Small tables with named rows and columns. After each table, cells are looked up by row and column.

bur:
	vulan	todovug	mazo	zepazi	niz	guz	mar	rilu	dobuf	sol
tagifir	171	75	145	111	85	182	79	103	199	102
nipude	55	191	174	221	87	141	107	142	105	163
fidete	87	141	119	79	157	103	179	72	125	125
kun	54	119	134	135	183	118	145	43	176	66
sikupef	30	131	23	72	105	20	188	116	3	109
segidu	106	58	17	80	58	56	105	133	25	168
depas	162	77	71	177	46	150	2	177	120	139
mide	124	75	46	84	86	47	87	152	34	167
dudadib	63	113	75	68	124	91	170	141	126	134

dudadib, vulan => 63
tagifir, zepazi => 111
depas, todovug => 77
fidete, niz => 157
tagifir, guz => 182
dudadib, sol => 134
depas, rilu => 177
tagifir, niz => 85
sikupef, niz => 105
dudadib, todovug => 113
dudadib, mazo => 75
segidu, zepazi => 80
depas, mar => 2
segidu, niz => 58
nipude, vulan => 55

Table supezuk
,kif,nubeno,rovot,fepivom,kobive,movo
duf,253,196,158,190,182,174
nadege,103,176,156,237,181,234
gul,140,155,209,120,166,141
sadi,56,151,193,176,169,196
sufizil,65,159,180,200,173,213
rizuduf,237,200,145,222,186,200
tuk,81,168,167,221,177,226
safam,111,155,200,146,168,164
zav,123,154,206,132,167,152
tibur,105,158,193,161,169,176
taf,248,198,151,206,185,187

taf, kif -> 248
tibur, fepivom -> 161
nadege, fepivom -> 237
zav, movo -> 152
sadi, kobive -> 169
tuk, movo -> 226
duf, kif -> 253

laluti =
fields: budaze, gevo, zusalat, patude, datot, vogegus, gosa, ded, ruvatid
vazaka: [7.51, -3.29, 0.74, -3.86, -6.53, -6.18, -1.41, -1.74, -3.20]
tofebe: [0.21, -0.04, 0.43, -1.18, 2.17, 0.39, 4.69, 0.37, 1.90]
zisik: [4.41, -0.77, -1.33, 2.70, -0.35, 1.42, 4.17, -2.68, 3.02]
gutup: [-1.20, 0.05, -2.09, -0.60, 1.94, 0.52, 0.94, 3.21, -1.12]
vofu: [-0.63, 1.37, 2.08, 3.19, 2.03, 2.40, -4.42, 2.88, -0.22]
tubi: [2.13, 2.05, 0.43, 4.91, -0.61, 2.75, -3.52, 1.92, 0.11]
vig: [-0.41, 0.62, 2.16, -1.41, 2.41, -0.69, 3.24, 0.25, 3.22]
bab: [2.28, -0.12, 2.79, 3.58, 3.32, 2.82, 1.11, -2.29, 2.85]
senede: [-7.03, 5.10, 2.81, 0.76, 7.24, 2.69, 4.88, 4.39, 4.66]
ferokuf: [4.85, 0.02, 1.35, 4.17, -2.07, 2.61, -2.38, -1.13, -0.45]
rufipuf: [-0.31, 2.82, 5.50, 6.96, 5.03, 5.90, -4.20, 1.40, 2.97]

tofebe, zusalat => 0.43
tubi, ded => 1.92
senede, ded => 4.39
rufipuf, zusalat => 5.50
tofebe, gosa => 4.69
ferokuf, zusalat => 1.35

fol
|  | zifu | sudu | gikifus | duzave | lifi | laki | bikomub | sulepib | gude | vorutuz |
|---|---|---|---|---|---|---|---|---|---|---|
| sifo | 128 | 109 | 128 | 103 | 102 | 137 | 86 | 154 | 135 | 91 |
| boso | 113 | 179 | 90 | 129 | 107 | 137 | 150 | 124 | 136 | 144 |
| rut | 204 | 92 | 102 | 212 | 66 | 249 | 97 | 237 | 10 | 253 |
| feb | 202 | 200 | 222 | 7 | 150 | 184 | 189 | 154 | 204 | 72 |
| nogebuv | 190 | 100 | 101 | 187 | 48 | 203 | 67 | 203 | 28 | 200 |
| gub | 209 | 157 | 168 | 102 | 93 | 249 | 150 | 227 | 76 | 176 |
| peri | 101 | 216 | 120 | 86 | 191 | 155 | 241 | 114 | 212 | 180 |
| zot | 105 | 195 | 52 | 136 | 132 | 92 | 145 | 84 | 160 | 156 |
| lidada | 102 | 169 | 67 | 152 | 114 | 124 | 145 | 104 | 152 | 161 |
| gepa | 98 | 160 | 65 | 202 | 124 | 110 | 174 | 99 | 171 | 211 |
| povu | 95 | 212 | 64 | 172 | 140 | 116 | 224 | 98 | 172 | 228 |
| noponu | 110 | 160 | 77 | 138 | 139 | 109 | 142 | 112 | 168 | 153 |
| nit | 95 | 224 | 68 | 133 | 154 | 125 | 232 | 104 | 195 | 217 |

What is the laki of peri in fol? 155
What is the sulepib of boso in fol? 124
What is the gude of nit in fol? 195
What is the gikifus of gepa in fol? 65
What is the bikomub of noponu in fol? 142
What is the duzave of boso in fol? 129
What is the bikomub of nogebuv in fol? 67
What is the duzave of rut in fol? 212
What is the bikomub of povu in fol? 224
What is the vorutuz of noponu in fol? 153
What is the lifi of boso in fol? 107
What is the duzave of sifo in fol? 103
What is the sudu of povu in fol? 212
What is the lifi of rut in fol? 66
What is the zifu of peri in fol? 101
What is the gikifus of noponu in fol? 77
What is the duzave of zot in fol? 136
Which row has the largest vorutuz? rut

